[ -4   3  -2   3   0   1  -5   3  18 -14  45 -32 -35  23]
The second smallest entry is -32
The 2nd entry is 3
The 3rd entry from the left is -2
The first entry -> -4
The third largest entry -> 18

Read these off the row that follows.
1) Read off the entry just right of the largest entry.
2) Read off the entry just right of the smallest entry.
3) Read off the entry just right of 41.
[ 41 -40 -43 -38 -33 -37  46 -44  48  44 -40 -39 -37  46]
1) 44
2) 48
3) -40

Read these off the grid that follows. Counting starts at 1.
1) The entry in the bottom-right corner?
2) The entry in row 1 and column 1?
3) The entry just right of the largest entry?
4) The entry directly below the smallest entry?
5) The entry at row 1, column 3?
6) The entry directly below 403?
7) The top-right entry?
8) The entry at row 3, column 1?
array([[ 431, -374, -307, -147,  329, -317,  323,  322, -401, -320],
       [ 489, -362, -413, -140,  343, -340,  262,  347, -588, -392],
       [ 460, -372, -309, -163,  362, -349,  308,  306, -468, -337],
       [ 497, -264, -317, -163,  315, -406,  286,  301, -419, -268],
       [ 481, -404, -322, -100,  423, -362,  293,  297, -538, -388],
       [ 415, -364, -363, -172,  339, -404,  295,  324, -502, -210],
       [ 459, -327, -382, -138,  403, -355,  302,  334, -480, -336],
       [-330,  360,  377,  175, -209,  432, -250, -261,  551,  406],
       [-424,  387,  387,  128, -320,  425, -268, -280,  534,  426],
       [ 425, -400, -377, -163,  357, -383,  299,  372, -477, -359],
       [-394,  412,  406,  199, -244,  419, -138, -236,  568,  334],
       [-292,  322,  329,  143, -288,  420, -339, -207,  560,  340],
       [ 416, -339, -286, -127,  368, -356,  301,  343, -543, -352]])
1) -352
2) 431
3) 334
4) -468
5) -307
6) -209
7) -320
8) 460

Read these off the array that follows.
1) Find the entry just right of the largest entry.
2) Find the largest entry.
3) Find the 1st entry on the diagonal from the top-right corner.
4) Find the bottom-right entry.
5) Find the 1st entry in reading order.
6) Find the top entry of the column that holds the smallest entry.
7) Find the 2nd entry on the diagonal from the top-right corner.
8) Find the largest entry in the first column.
546	-375	476	553	-458	-339
-274	682	-164	-226	820	668
-215	683	-171	-208	882	618
-213	755	-224	-192	808	609
-236	756	-140	-178	717	602
-177	654	-311	-198	730	650
649	-318	532	576	-516	-364
-120	712	-270	-157	919	695
632	-377	509	565	-478	-401
582	-329	493	571	-470	-365
-283	640	-311	-196	770	593
1) 695
2) 919
3) -339
4) 593
5) 546
6) -458
7) 820
8) 649

data =
[[ 76 172 120  93 152 200 120 177 206  97 145 182 117]
 [ 96 181 115  96 175 175 133 178 189 126 124 180 114]
 [ 60 138 110  92 133 218 114 176 223  97 148 188 121]
 [ 82  86 105 104  85 142  96 112 136  88 126 118 112]
 [ 83  75  98 104  87 142 100 113 139 101 120 123 113]
 [ 83 123  85  95 181 202 149 198 232 182 107 216 125]
 [ 71  86  95  99 110 181 111 146 187 117 126 161 120]
 [109  99  91 106 139 121 129 133 137 157  90 140 112]
 [ 94 105  87 101 156 162 137 164 185 169  99 178 119]
 [ 86 181 120  95 164 189 126 178 198 107 137 179 115]
 [ 75 104  81  95 166 207 143 191 234 176 110 213 126]]
The entry at the centre?
Answer: 149
The entry directly above the centre entry: 100
The entry just right of the largest entry is 176
The second entry on the diagonal from the top-right corner?
Answer: 180
The largest entry in the first column?
Answer: 109
The entry just right of 81?
Answer: 95
The 1st entry, reading row by row: 76
The last entry in the row that holds the largest entry?
Answer: 126
The entry just left of the largest entry -> 191
The fourth entry, reading row by row?
Answer: 93
The entry directly below the smallest entry?
Answer: 82
The entry just left of 191: 143
The top entry of the column that holds the largest entry?
Answer: 206
The first entry of the largest entry's row: 75
The entry just right of the centre entry: 198
The first entry in the row that holds the smallest entry?
Answer: 60
The last entry of the smallest entry's row -> 121
The 5th-last entry, reading row by row: 234
The entry just right of 232?
Answer: 182
The entry directly above the smallest entry -> 96
The entry directly below the centre entry?
Answer: 111
The entry in the top-right corner?
Answer: 117
The entry directly below 223: 136
The entry directly above the largest entry is 198
The entry just right of 76 is 172
The third entry in reading order: 120
The entry just left of 81 is 104
The entry just right of 146?
Answer: 187
The second largest entry?
Answer: 232

Read these off the matrix that follows.
1) Give the last entry, reading row by row.
2) Give the second largest entry.
3) Give the 1st entry, reading row by row.
4) Give the entry directly above 911.
5) Give the entry directly above the largest entry.
6) Give the entry just left of 87.
7) Give the entry just right of 634.
8) Give the third entry on the main diagonal.
[[ 148  131  128  171   80  127  166   92   87   86]
 [ 167  130  161   59  247  139    2  109  151  171]
 [ 140  -19  140  175  244  156   89   41   64  119]
 [ 161  138  120   68  169   57   75  208  104  117]
 [-234  933 -131   84 -955  -22  973  911  634  137]
 [ 181  222  131   11  161   42   29  248  141  135]
 [  32 -178    0  324   54   19  379  221  -60  -31]
 [ 120   97  138  129  165  145  100  107  142  153]
 [ 166  138  150  124  137  126   97   76   97  107]
 [  39   23   39  167   88   78  265  274  125  104]]
1) 104
2) 933
3) 148
4) 208
5) 75
6) 92
7) 137
8) 140

grid =
[[31 56 70 86]
 [39 57 66 74]
 [24 56 73 90]
 [81 60 50 37]
 [28 56 71 88]
 [28 56 71 87]
 [28 56 71 89]
 [32 56 69 83]
 [31 56 71 86]
 [21 55 73 93]
 [87 61 48 34]
 [27 56 71 87]
 [87 61 47 33]
 [80 60 49 36]
 [26 56 72 89]]
Indices start at 1.
The minimum: 21
The entry in row 1 and column 1 -> 31
The entry in row 3 and column 1: 24
The entry just right of 21 is 55
The entry directly below 34: 87
The entry in the bottom-right corner is 89
The entry just left of 74?
Answer: 66
The entry in row 2 and column 1 -> 39
The bottom-left entry?
Answer: 26
The entry just left of 69: 56
The entry in row 1 and column 3?
Answer: 70
The entry at row 1, column 2 -> 56
The entry in row 3 and column 3 -> 73
The entry in row 2 and column 2 is 57
The entry directly below the largest entry: 34
The entry in the top-right corner is 86
The entry directly below 88: 87

Read these off the matrix that follows. Rows and columns are numbered from 1.
1) Give the entry just left of 10.
2) Give the entry just right of 6.
3) Give the entry in the top-left corner.
4) Give the entry at row 2, column 2.
5) Give the entry just left of the largest entry.
6) Give the entry just right of 10.
7) Give the entry in row 2 and column 1.
8) Give the entry in the bottom-right corner.
[[-26   9 -35  -3]
 [-33   7 -50  -4]
 [ 18  -4  31   3]
 [-20   6 -23  -2]
 [-37  10 -48  -4]]
1) -37
2) -23
3) -26
4) 7
5) -4
6) -48
7) -33
8) -4

[[  4  -3  11  16   7   8 -24  -1   9  -8  19]
 [ 19 -13  11 -14  -3  -9  13   0 -10   5  -1]
 [-22 -23 -19 -29 -29 -17  41  14 -30 -20 -16]
 [-11   1 -29 -16  -8 -34  43  -4  -9  17 -33]
 [ 18  14  16  12  13  20 -26   7  14  10  12]
 [  8   0   7  15  12   3 -24   4  12   7  14]
 [-22  -5   7   6  -9  25 -26  -4  -4 -35  20]
 [ -7   8  -3  13   4   3  -8  -3   8  -3   2]
 [ 25  -1  16   5  11   7 -18  14   9  11  11]
 [ 15  12  14  17  18  11 -22 -13  17  10  11]
 [-13  10 -29 -12  -8 -19  41  14  -7  20 -32]
 [-17  -4 -30 -17 -17 -26  42  20 -16   9 -28]
 [ 20 -11  21   4  17  -6  -6 -40   9   1  13]
 [ -4 -23  19   5  -1   3 -12 -34  -5 -29  26]
 [ -5   7  -1  -1  -4  10  -5   4  -1  -5  -2]]
Counting starts at 1.
The entry in row 1 and column 3 is 11
What is the entry in row 3 and column 1? -22
What is the entry in the bottom-left corner? -5
What is the bottom-right entry? -2
The entry directly above the smallest entry -> 20
The entry directly above the largest entry is 41
What is the maximum? 43
The entry in the top-left corner -> 4
The entry at row 2, column 1: 19
What is the entry directly below the centre entry? 7
The entry directly below -20 is 17
What is the entry in row 1 and column 2? -3
What is the entry just left of -14? 11
What is the entry just left of the largest entry? -34
The entry directly below the largest entry is -26
What is the entry just right of the centre entry? -8
What is the entry in the top-right corner? 19
What is the entry at row 3, column 2? -23
The entry just right of the largest entry -> -4
What is the entry just left of the smallest entry? -6
What is the entry just left of the centre entry? 4
The top entry of the column that holds the smallest entry -> -1
The smallest entry is -40
